Here is a tiny trained network, its code and every weight. The questions are about switching its units off for an input and a target symbol, where a switched-off unit gives its printed mean instead of its output.

import numpy as np


def w(rows, s, z=0):
    codes = np.array(rows[::2]) - 128.0
    scale = np.full(codes.shape[1], s)
    scale[-1] = z or s
    return codes * scale


def f(y):
    return np.maximum(y, 0)


def softmax(a):
    e = np.exp(a - a.max(-1, keepdims=True))
    return e / e.sum(-1, keepdims=True)


def log_softmax(a):
    a = a - a.max(-1, keepdims=True)
    return a - np.log(np.exp(a).sum(-1, keepdims=True))


def net(x, mask):
    ids = ['ΓΔΘΛΞΣΦΨΩαβεημπτ'.index(c) for c in x.split()]
    T = len(ids)
    res = E[ids] + P[:T]
    r = res
    for j in range(3):
        rows = slice(4 * j, 4 * j + 4)
        q, k, v = (r @ M[0][rows].T for M in (Q, K, V))
        z = softmax(np.where(np.tri(T) > 0, q @ k.T / 4**0.5, -1e9)) @ v
        o = O[0][rows]
        res = res + np.where(mask[j], z, o[:, -1]) @ o[:, :-1]
    y = f(res @ A[0][:, :-1].T + A[0][:, -1])
    res = res + np.where(mask[3:19], y, B[0][:, -1]) @ B[0][:, :-1]
    return log_softmax(res[-1] @ U[:, :-1].T + U[:, -1])


Q, K, V, O, A, B = {}, {}, {}, {}, {}, {}
E = w([
[122,89,145],'Γ',
[134,75,149],'Δ',
[99,207,93],'Θ',
[122,97,141],'Λ',
[85,101,134],'Ξ',
[123,213,87],'Σ',
[169,94,115],'Φ',
[63,194,141],'Ψ',
[125,100,131],'Ω',
[119,122,102],'α',
[238,178,95],'β',
[250,139,162],'ε',
[155,160,229],'η',
[88,70,166],'μ',
[66,123,91],'π',
[25,198,73],'τ',
],0.019)
P = w([
[172,22,79],'0',
[165,3,55],'1',
[152,17,69],'2',
[165,65,87],'3',
[167,69,95],'4',
[175,100,100],'5',
[166,55,96],'6',
[178,54,72],'7',
[157,53,87],'8',
],0.0042)
Q[0] = w([
[29,180,85],'head 0',
[207,236,88],'head 0',
[206,83,182],'head 0',
[136,184,79],'head 0',
[146,246,104],'head 1',
[148,221,154],'head 1',
[156,90,147],'head 1',
[120,69,29],'head 1',
[124,68,115],'head 2',
[118,67,159],'head 2',
[210,147,181],'head 2',
[180,91,111],'head 2',
],0.012)
K[0] = w([
[74,50,80],'head 0',
[224,69,130],'head 0',
[165,183,161],'head 0',
[201,19,106],'head 0',
[118,60,133],'head 1',
[67,90,81],'head 1',
[109,151,60],'head 1',
[121,253,183],'head 1',
[194,38,72],'head 2',
[97,114,139],'head 2',
[97,87,195],'head 2',
[124,81,160],'head 2',
],0.011)
V[0] = w([
[128,49,50],'head 0',
[162,109,161],'head 0',
[58,213,176],'head 0',
[74,126,148],'head 0',
[174,122,249],'head 1',
[119,139,248],'head 1',
[220,186,79],'head 1',
[27,14,140],'head 1',
[137,85,74],'head 2',
[19,139,104],'head 2',
[92,166,254],'head 2',
[102,181,171],'head 2',
],0.008)
O[0] = w([
[180,105,157,199],'head 0',
[33,133,175,155],'head 0',
[151,113,65,36],'head 0',
[139,86,99,121],'head 0',
[94,134,255,179],'head 1',
[42,119,228,114],'head 1',
[188,170,154,128],'head 1',
[102,34,113,187],'head 1',
[168,182,105,226],'head 2',
[123,124,48,71],'head 2',
[84,78,127,39],'head 2',
[125,113,135,2],'head 2',
],0.0079,0.0024)
A[0] = w([
[135,171,77,94],'neuron 0',
[204,36,163,2],'neuron 1',
[234,35,179,35],'neuron 2',
[91,144,55,62],'neuron 3',
[112,113,37,133],'neuron 4',
[31,88,74,136],'neuron 5',
[81,254,229,90],'neuron 6',
[184,72,197,61],'neuron 7',
[221,65,117,142],'neuron 8',
[199,162,141,69],'neuron 9',
[111,232,54,79],'neuron 10',
[150,78,55,37],'neuron 11',
[135,48,94,109],'neuron 12',
[29,84,135,114],'neuron 13',
[57,161,15,62],'neuron 14',
[162,139,85,142],'neuron 15',
],0.0085,0.0076)
B[0] = w([
[153,101,107,148],'neuron 0',
[9,127,147,162],'neuron 1',
[2,141,119,201],'neuron 2',
[68,108,167,144],'neuron 3',
[134,177,98,198],'neuron 4',
[168,134,73,209],'neuron 5',
[120,84,105,227],'neuron 6',
[82,157,67,191],'neuron 7',
[86,196,139,255],'neuron 8',
[149,60,134,164],'neuron 9',
[184,104,131,155],'neuron 10',
[128,150,130,165],'neuron 11',
[102,131,92,204],'neuron 12',
[175,90,88,219],'neuron 13',
[50,166,153,162],'neuron 14',
[69,116,151,181],'neuron 15',
],0.0083,0.0058)
U = w([
[119,127,137,224],'Γ',
[58,125,168,50],'Δ',
[156,174,108,162],'Θ',
[135,121,127,66],'Λ',
[252,69,65,105],'Ξ',
[165,180,120,192],'Σ',
[120,159,142,52],'Φ',
[156,118,94,209],'Ψ',
[142,118,128,57],'Ω',
[170,161,106,119],'α',
[233,182,168,150],'β',
[108,233,222,144],'ε',
[197,64,202,185],'η',
[144,71,103,94],'μ',
[119,173,98,2],'π',
[103,182,102,49],'τ',
],0.013,0.01)

Each question gives the input, a string of symbols that net reads in full, and the target symbol t.
The units are the heads (4 rows each of Q, K, V and O) and the neurons (one row each of A and B). Each row of codes is followed by its name. A weight is (code - 128) times the scale printed after its matrix; where a second scale follows, it is the last column's (O, A, B and U).
mask holds one flag per unit, heads first, then neurons. A switched-off unit (its flag False) gives its mean, the last column of its rows in O or B, instead of its output. The means were averaged over made-up inputs and are rounded, as every weight is.
A unit's drop is (log p(t) with every unit on - log p(t) with that unit switched off) / (log p(t) with every unit on - log p(t) with every unit switched off).
The circuit of an input: a set's keep is (log p(t) with only the set's units on - log p(t) with every unit switched off) / (log p(t) with every unit on - log p(t) with every unit switched off). Starting from the 12 units with the biggest drops (on a tie, the unit counted first), units are removed one at a time, each time the one whose removal leaves the highest keep (on an exact tie, the one counted first), for as long as the keep stays at least 0.8.
units of the circuit, in order: the units of the circuit, biggest drop first
top k neurons: the k neurons with the biggest drops, biggest first
heads that matter: for each layer, one digit per head in row order, 1 if its drop is at least 0.15 and else 0, layers parted by /
drop when u is switched off: that unit's drop, to one decimal
input β Δ Ξ, target β: units of the circuit, in order	head 1; head 2
input π Ξ Δ Λ η η Δ π Δ, target η: heads that matter	010
input Δ Δ Γ Ξ μ ε Ξ Δ, target ε: top neuron	neuron 13
input μ τ Δ Ξ Δ, target τ: heads that matter	110
input Δ Δ Δ, target Δ: heads that matter	110
input Δ η Φ Δ Ξ η Φ, target η: units of the circuit, in order	head 1; neuron 8
input μ Γ η Δ, target η: units of the circuit, in order	head 1; neuron 13; neuron 8
input β α Λ, target β: heads that matter	010
input Δ Ξ η Φ, target η: top 2 neurons	neuron 8; neuron 2
input α Ξ η Γ, target η: top 3 neurons	neuron 8; neuron 2; neuron 13
input Δ μ Θ Δ ε, target ε: heads that matter	000
input Ξ μ Δ μ, target μ: heads that matter	010
input Δ η Ξ Δ μ Δ Ξ Ξ Ω, target η: top 2 neurons	neuron 8; neuron 2
input π Δ μ Γ ε μ, target ε: drop when neuron 14 is switched off	-0.1
input ε Γ Δ, target ε: drop when head 1 is switched off	0.3
input Ω Ξ ε, target ε: drop when neuron 8 is switched off	0.1
input η η Γ Ξ η, target η: drop when neuron 12 is switched off	0.1
input Δ Δ Λ Ξ Ξ Δ η μ, target η: top neuron	neuron 13
